What each symbol does to the nodes:
at | ~ ! § % @ *
naz | none zon none rig gud none
fas | ruz der fot lol vas luk
teb | zot vav duv luv vul kod
ged | none none zon ket rin none
pob | kuv none none none kod vul
luv | riz nof sel teb mev pez
der | none fas vol none none bar
vul | dat dul mar mev teb pob
bar | roz luk ger tiv lud der
fot | kod vol fas gil kuv zot
ger | vav zot bar gud rig vol
nof | gud luv none vav none none
kod | fot laf ruz pez pob teb
dat | vul rig ket zon zot kuv
zuz | none gil none vol none gud
vas | none none kuv none fas ket
laf | vol kod none none none vav
zot | teb ger luk riz dat fot
ruz | fas none kod none none duv
duv | luk roz teb sel mar ruz
mar | ket none vul none duv none
gud | nof riz tiv ger naz zuz
luk | duv bar zot rin ket fas
rig | dul dat lud naz ger kol
rin | sel tiv riz luk ged lol
vav | ger teb roz nof dul laf
kol | none kuv none none vol rig
mev | zon none none vul luv none
sel | rin none luv duv none none
tiv | none rin gud bar none none
roz | bar duv vav none none none
dul | rig vul none none vav none
gil | pez zuz lol fot puz riz
riz | luv gud rin zot zon gil
lud | none ket rig none bar none
ket | mar lud dat ged luk vas
puz | none none none kuv gil zon
kuv | pob kol vas puz fot dat
zon | mev naz ged dat riz puz
lol | none none gil fas none rin
vol | laf fot der zuz kol ger
pez | gil none none kod none luv

The rows follow the links: the fewer symbols apart two nodes are, the more alike their rows tend to be.

Row, then node:
[191,-512,331,154,-389,113,-49,884,-56,-321,-392,825,505,-956,-104,132,99,367,-22,36,-418,-218,134,35,-225,750,-3,83,205,244,-368,-93,274,6,-47,-517,11,-2,540,-63,-194,-729,-179,-92,356,-867] | riz
[405,780,-343,435,-198,351,397,-96,-383,206,-6,-177,125,351,965,-659,-24,-259,103,558,-250,322,-716,-39,120,-50,586,165,-38,-1050,460,-199,-270,211,-150,-229,-216,207,-609,349,156,-343,553,-484,-480,60] | mar
[47,444,176,280,181,-60,-88,333,-740,-222,-666,983,314,-911,-76,-382,45,250,-182,-209,-65,103,-212,-132,-503,817,398,200,521,-240,-265,166,-48,-406,-102,-713,-21,-264,108,-185,-202,-590,-303,215,48,-975] | luv
[113,-1262,941,-371,256,-178,189,-396,275,-780,-490,315,11,-269,-303,-217,154,7,-540,-94,189,-602,793,-110,-37,207,-726,-339,155,297,-73,286,20,-174,-397,-477,251,-328,487,-283,-216,-55,-393,-205,431,272] | gud
[-71,210,-301,641,-600,201,319,1120,331,483,593,-277,-524,328,-284,163,379,207,279,527,-61,22,-587,239,-276,-99,-1,368,-575,433,-91,93,-195,385,641,809,-61,135,107,251,691,32,142,-556,-477,-34] | kuv
[775,217,-17,292,-718,350,667,199,198,427,355,-449,485,341,913,-35,9,-80,486,375,-505,109,-448,83,357,-371,490,-141,-20,-235,346,-482,191,618,81,276,-192,315,-48,551,135,-258,266,-722,-603,68] | ket
[-190,254,9,-277,503,-25,292,-1070,-170,-431,-177,396,-334,-224,-187,-234,-20,-142,-435,100,431,-61,935,-74,67,74,-294,256,345,-207,-117,102,-448,-555,-87,-301,320,-747,-549,-196,87,652,-920,406,2,561] | vav
[-28,-177,284,246,-228,-475,7,1293,-28,218,19,-219,-263,-74,-406,21,130,357,-43,143,10,-79,-701,266,-340,234,-48,340,-519,453,16,513,56,411,548,307,-300,220,390,59,400,-362,764,-378,-103,-568] | puz
[-359,-474,258,-288,108,-197,225,-115,544,-90,323,-548,-867,639,-563,183,368,187,-193,112,459,-157,33,331,194,-383,-657,300,-316,249,365,277,-94,221,387,724,-168,-321,-194,-220,566,872,97,-107,28,568] | kol
[798,-178,561,237,-408,-130,111,708,90,250,-593,-464,317,345,593,-386,23,100,138,95,-455,-182,-626,510,249,208,368,-157,-54,-201,407,-49,242,654,-129,-584,-508,593,200,273,-126,-779,790,-731,-45,-450] | ged
[-937,-42,-399,-590,669,-69,-205,-804,-155,-50,183,-155,-455,120,-424,9,99,71,-336,-517,653,36,240,-78,-108,-93,-254,329,-24,99,-534,278,-472,-598,241,160,55,-226,-451,-495,141,952,-543,736,210,444] | laf
[-423,850,-837,103,163,75,-693,-251,-311,721,240,66,362,16,131,154,-394,173,288,-532,-246,522,-676,-446,175,-285,665,102,-306,-85,-340,-201,-283,-419,-86,103,33,518,-291,115,-356,373,397,628,-84,-244] | ruz
[149,359,-360,-275,517,-48,-138,-1590,-288,-188,-210,-78,257,16,245,-143,-391,-362,-341,-333,126,353,665,-135,272,-34,64,-272,554,-550,332,-82,-156,-339,-637,-338,301,-176,-375,139,-511,528,-54,430,140,844] | roz
[-726,636,-429,537,-177,35,-9,497,-353,700,368,-305,-665,427,-143,-316,23,163,96,-62,-27,-110,-691,186,-271,-45,313,496,-739,0,-317,239,-518,182,895,697,59,277,-536,45,394,84,-163,124,-511,-185] | pob

Each walk starts at a row. The symbols on each line, taken left to right, move it on to the next node.
Answer with the node's row; about right is enough.
start [-657,32,-595,309,-196,315,-328,645,15,295,753,197,55,-380,-302,892,-21,359,458,-2,-92,204,-283,-665,-256,-332,-245,205,-81,701,-362,-243,-51,-194,250,871,331,-30,328,-134,126,152,-428,305,-48,-322]
% @ @	[-336,-529,24,136,18,-293,-287,932,117,61,-279,475,20,-680,-403,656,-133,318,232,-255,-2,42,-475,-344,-343,545,42,-40,-67,909,-539,316,204,-231,139,381,-23,143,730,49,2,-251,346,222,225,-969]
! * %	[-13,-382,264,-462,136,207,439,-705,498,-437,208,-26,-216,-157,-157,138,136,-369,-230,254,70,-642,1057,95,23,-198,-592,-63,408,395,175,-131,88,-240,121,97,334,-632,33,-149,-264,453,-898,35,63,716]
start [658,-337,151,-52,-215,35,-99,372,-351,-172,-521,245,978,-530,391,265,-381,-25,272,-399,-550,55,19,-158,70,394,213,-601,445,-121,24,-341,539,-64,-809,-361,-98,418,539,81,-479,-773,524,-295,163,-538]
@ §	[385,-300,826,443,-504,-188,417,1313,267,-123,-362,48,-91,-143,172,-343,289,89,105,223,-166,-445,-368,538,-305,285,219,285,-108,132,-13,-7,118,713,324,-352,-343,229,303,-45,467,-861,-43,-649,-456,-640]
! % %	[292,-782,1187,-486,-55,-175,696,103,325,-439,-639,-257,-427,277,-111,-697,278,-197,-480,138,332,-668,384,844,-60,302,-499,-149,-110,15,193,383,121,636,49,-374,-169,-374,240,-44,354,-109,133,-434,110,364]
start [-458,-1167,531,-665,477,-445,-330,-47,266,-378,-405,16,-473,-118,-814,324,170,118,-410,-434,489,-339,417,268,-146,139,-681,175,-31,697,-56,441,204,-127,-92,289,-64,-334,527,-99,-107,208,216,311,694,110]
! ~	[-513,249,-217,114,265,-269,-835,474,-519,195,-459,531,28,-466,-503,225,-593,192,-88,-545,117,219,-621,-421,-373,485,390,330,-326,397,-1066,211,-295,-150,209,-168,-29,183,129,-250,-25,-269,220,439,282,-830]
~ ~ %	[-683,675,-851,499,129,134,-412,100,-573,733,378,291,-194,-237,-260,255,-89,320,344,-357,77,413,-269,-583,-350,41,310,375,-69,-5,-610,-101,-416,-288,243,257,204,62,-251,-198,21,338,-519,774,-105,-511]
start [486,271,-353,337,-536,538,-6,-116,-135,189,364,-34,812,-299,594,645,-188,71,629,229,-718,177,244,-512,436,-399,303,-560,272,-284,345,-760,381,101,-448,140,270,293,265,375,-710,-340,-18,-102,44,-37]
! %	[456,-803,625,-553,327,-190,-199,-789,154,-472,-497,-5,246,122,113,297,-553,-198,-352,-537,-189,97,510,372,371,8,-449,-787,458,62,358,-61,413,-202,-651,-503,-63,-69,320,-31,-540,-146,378,-154,627,339]
§ § %	[290,-260,18,-531,316,206,62,-1184,286,-335,63,-361,398,392,201,384,-103,-255,37,-156,-430,-27,726,5,634,-469,-348,-523,565,-30,538,-426,159,-130,-560,-88,272,-76,-20,66,-481,326,14,-26,73,971]
start [133,563,508,535,-198,1,251,928,-303,-158,-509,152,-110,-64,102,-1009,120,-289,-252,261,214,-152,-539,578,-577,779,406,227,-173,-484,-126,326,-33,252,377,-649,-431,-110,-134,47,486,-665,147,-227,-404,-663]
@ %	[-2,867,-544,425,-97,488,190,-224,-612,192,337,886,276,-739,153,-68,230,-32,30,169,-278,103,336,-646,-558,324,438,394,232,-636,-289,-283,-292,-367,268,-350,190,-94,-344,46,-233,-115,-792,618,-592,-330]
~ ~ §	[120,981,-669,140,27,217,-106,-784,-555,273,91,247,1009,-212,537,13,-375,-147,172,59,-334,414,-129,-350,54,36,704,-186,406,-621,231,-567,-41,-353,-373,-114,104,102,-463,160,-433,-296,-178,344,-153,-42]
start [279,256,26,433,-747,403,693,863,211,195,528,-135,-280,75,244,-355,651,18,381,692,-338,-386,69,121,-228,-183,175,425,-302,64,208,-276,-137,555,650,353,-117,63,-302,268,358,-437,-315,-729,-800,-138]
@ § §	[177,45,-434,407,-490,634,395,586,81,-27,601,739,499,-683,252,430,298,301,656,444,-313,-195,842,-767,-167,-258,65,27,245,155,-250,-500,-17,-143,177,115,442,-270,97,-59,-174,-306,-1079,37,-322,-460]
* §	[15,293,-655,77,44,274,-481,23,-4,410,705,-188,294,56,-39,1157,-106,481,670,-366,-356,691,-452,-457,187,-529,137,-256,99,390,42,-561,170,103,-397,761,158,635,334,205,-312,202,579,311,104,-38]
start [32,363,-465,319,-434,-143,-31,513,174,478,571,-868,-51,654,196,179,-69,196,553,113,-278,423,-946,-74,170,-462,323,-160,-476,53,445,-96,13,552,-18,770,-60,688,-106,458,363,-92,843,-487,-104,71]
§ @ !	[-601,-672,110,-423,307,-216,-245,-517,519,-144,473,-256,-411,182,-491,718,139,-64,-387,-195,451,76,699,32,242,-308,-771,104,-71,708,72,45,-25,-166,144,720,166,-428,1,-256,-129,873,-383,341,348,557]
~ * %	[-80,-165,548,-323,540,-160,143,-674,-124,-565,-588,549,-325,-360,-417,-512,-144,-279,-703,-369,465,-336,595,199,-161,757,-111,-99,283,25,-174,596,-44,-470,-165,-726,45,-469,164,-513,-12,20,-283,354,331,-8]
start [-121,-388,-335,-603,396,-133,-410,-901,288,-156,333,-580,-71,649,-239,869,-105,93,107,-402,238,508,220,-89,533,-633,-483,-408,147,263,387,-93,409,-133,-613,545,301,212,190,108,-247,794,315,370,748,735]
! %	[163,-317,-33,34,127,-377,-795,648,-111,161,-170,-215,545,-358,-167,741,-429,438,253,-563,-123,403,-717,-112,160,162,178,-118,105,401,157,131,463,-6,-445,237,-4,490,544,91,-520,-291,936,245,484,-762]
* ~	[501,298,118,11,57,-305,-351,-124,-746,-75,-583,520,708,-428,434,-414,-502,13,-30,-525,-151,418,-348,-193,76,638,724,-345,373,-579,182,44,226,-344,-557,-690,96,300,-45,238,-338,-600,451,40,176,-577]
